Here is a tiny trained network, its code and every weight. The questions are about switching its units off for an input and a class, where a switched-off unit gives its printed mean instead of its output.

import numpy as np


def w(rows, s, z=0):
    codes = np.array(rows[::2]) - 128.0
    scale = np.full(codes.shape[1], s)
    scale[-1] = z or s
    return codes * scale


def f(y):
    return np.maximum(y, 0)


def log_softmax(a):
    a = a - a.max(-1, keepdims=True)
    return a - np.log(np.exp(a).sum(-1, keepdims=True))


def net(x, mask):
    res = np.array(x, float).reshape(1, 2) / 4 @ E
    y = f(res @ A[0][:, :-1].T + A[0][:, -1])
    res = res + np.where(mask, y, B[0][:, -1]) @ B[0][:, :-1]
    return log_softmax(res[-1] @ U[:, :-1].T + U[:, -1])


A, B = {}, {}
E = w([
[196,164,22,12,33,179],'x0',
[64,203,4,254,53,95],'x1',
],0.0098)
A[0] = w([
[74,146,109,99,160,143,119],'n0',
[196,173,41,39,52,219,130],'n1',
[34,208,80,180,78,77,63],'n2',
[57,104,150,178,250,29,164],'n3',
[44,124,36,169,105,102,82],'n4',
[223,86,232,46,147,130,174],'n5',
[177,135,75,78,102,169,151],'n6',
[209,99,176,69,225,170,57],'n7',
[190,198,156,181,87,150,253],'n8',
[118,103,186,49,132,179,118],'n9',
[78,207,34,153,133,136,79],'n10',
[44,113,217,224,203,46,69],'n11',
[217,57,188,69,254,174,80],'n12',
[99,184,89,211,99,101,91],'n13',
[168,97,192,73,145,104,53],'n14',
[147,127,153,81,182,166,201],'n15',
[209,174,54,48,90,150,59],'n16',
[114,180,88,156,105,37,206],'n17',
[172,136,41,82,81,134,150],'n18',
],0.0087,0.012)
B[0] = w([
[120,136,143,106,133,99,128],'n0',
[118,169,188,168,159,154,237],'n1',
[90,105,59,104,93,204,189],'n2',
[134,172,184,136,165,129,231],'n3',
[103,109,67,96,113,152,178],'n4',
[99,109,103,109,89,105,252],'n5',
[123,154,167,140,140,122,194],'n6',
[100,113,91,102,104,154,192],'n7',
[136,98,145,84,93,8,219],'n8',
[91,118,108,99,113,129,188],'n9',
[102,124,98,104,115,146,174],'n10',
[114,198,166,158,194,195,217],'n11',
[99,100,84,123,119,150,222],'n12',
[51,109,77,100,124,151,184],'n13',
[114,100,48,106,122,202,163],'n14',
[105,82,111,120,112,81,210],'n15',
[128,202,152,184,184,216,189],'n16',
[124,79,121,112,84,71,208],'n17',
[95,156,154,148,143,123,199],'n18',
],0.013,0.016)
U = w([
[82,95,62,103,114,163,78],'0',
[98,191,192,135,176,185,104],'1',
[108,92,175,107,107,2,254],'2',
[161,115,128,116,139,122,82],'3',
[182,129,135,144,130,145,92],'4',
],0.02,0.0059)

Each question gives the input, the list of numbers given to net, and the class t.
The units are the neurons (one row each of A and B). Each row of codes is followed by its name. A weight is (code - 128) times the scale printed after its matrix; where a second scale follows, it is the last column's (A, B and U).
mask holds one flag per neuron, in row order. A switched-off neuron (its flag False) gives its mean, the last column of its row in B, instead of its output. The means were averaged over made-up inputs and are rounded, as every weight is.
A unit's drop is (log p(t) with every unit on - log p(t) with that unit switched off) / (log p(t) with every unit on - log p(t) with every unit switched off).
unit that matters most: the unit with the biggest drop
k most important neurons: the k neurons with the biggest drops, biggest first
drop when u is switched off: that unit's drop, to one decimal
input [2,-3], class 2: unit that matters most : n2
input [8,-7], class 1: 2 most important neurons : (n1 n16)
input [-4,1], class 1: 3 most important neurons : (n11 n5 n15)
input [-5,-5], class 0: 2 most important neurons : (n1 n12)
input [-3,-2], class 2: 2 most important neurons : (n16 n1)
input [-8,-8], class 0: 2 most important neurons : (n12 n5)
input [6,5], class 1: 2 most important neurons : (n1 n16)
input [3,0], class 2: 2 most important neurons : (n11 n3)
input [-7,-8], class 0: drop when n12 is switched off : 0.2
input [3,-2], class 2: drop when n11 is switched off : 0.6
input [3,3], class 2: drop when n8 is switched off : 0.2
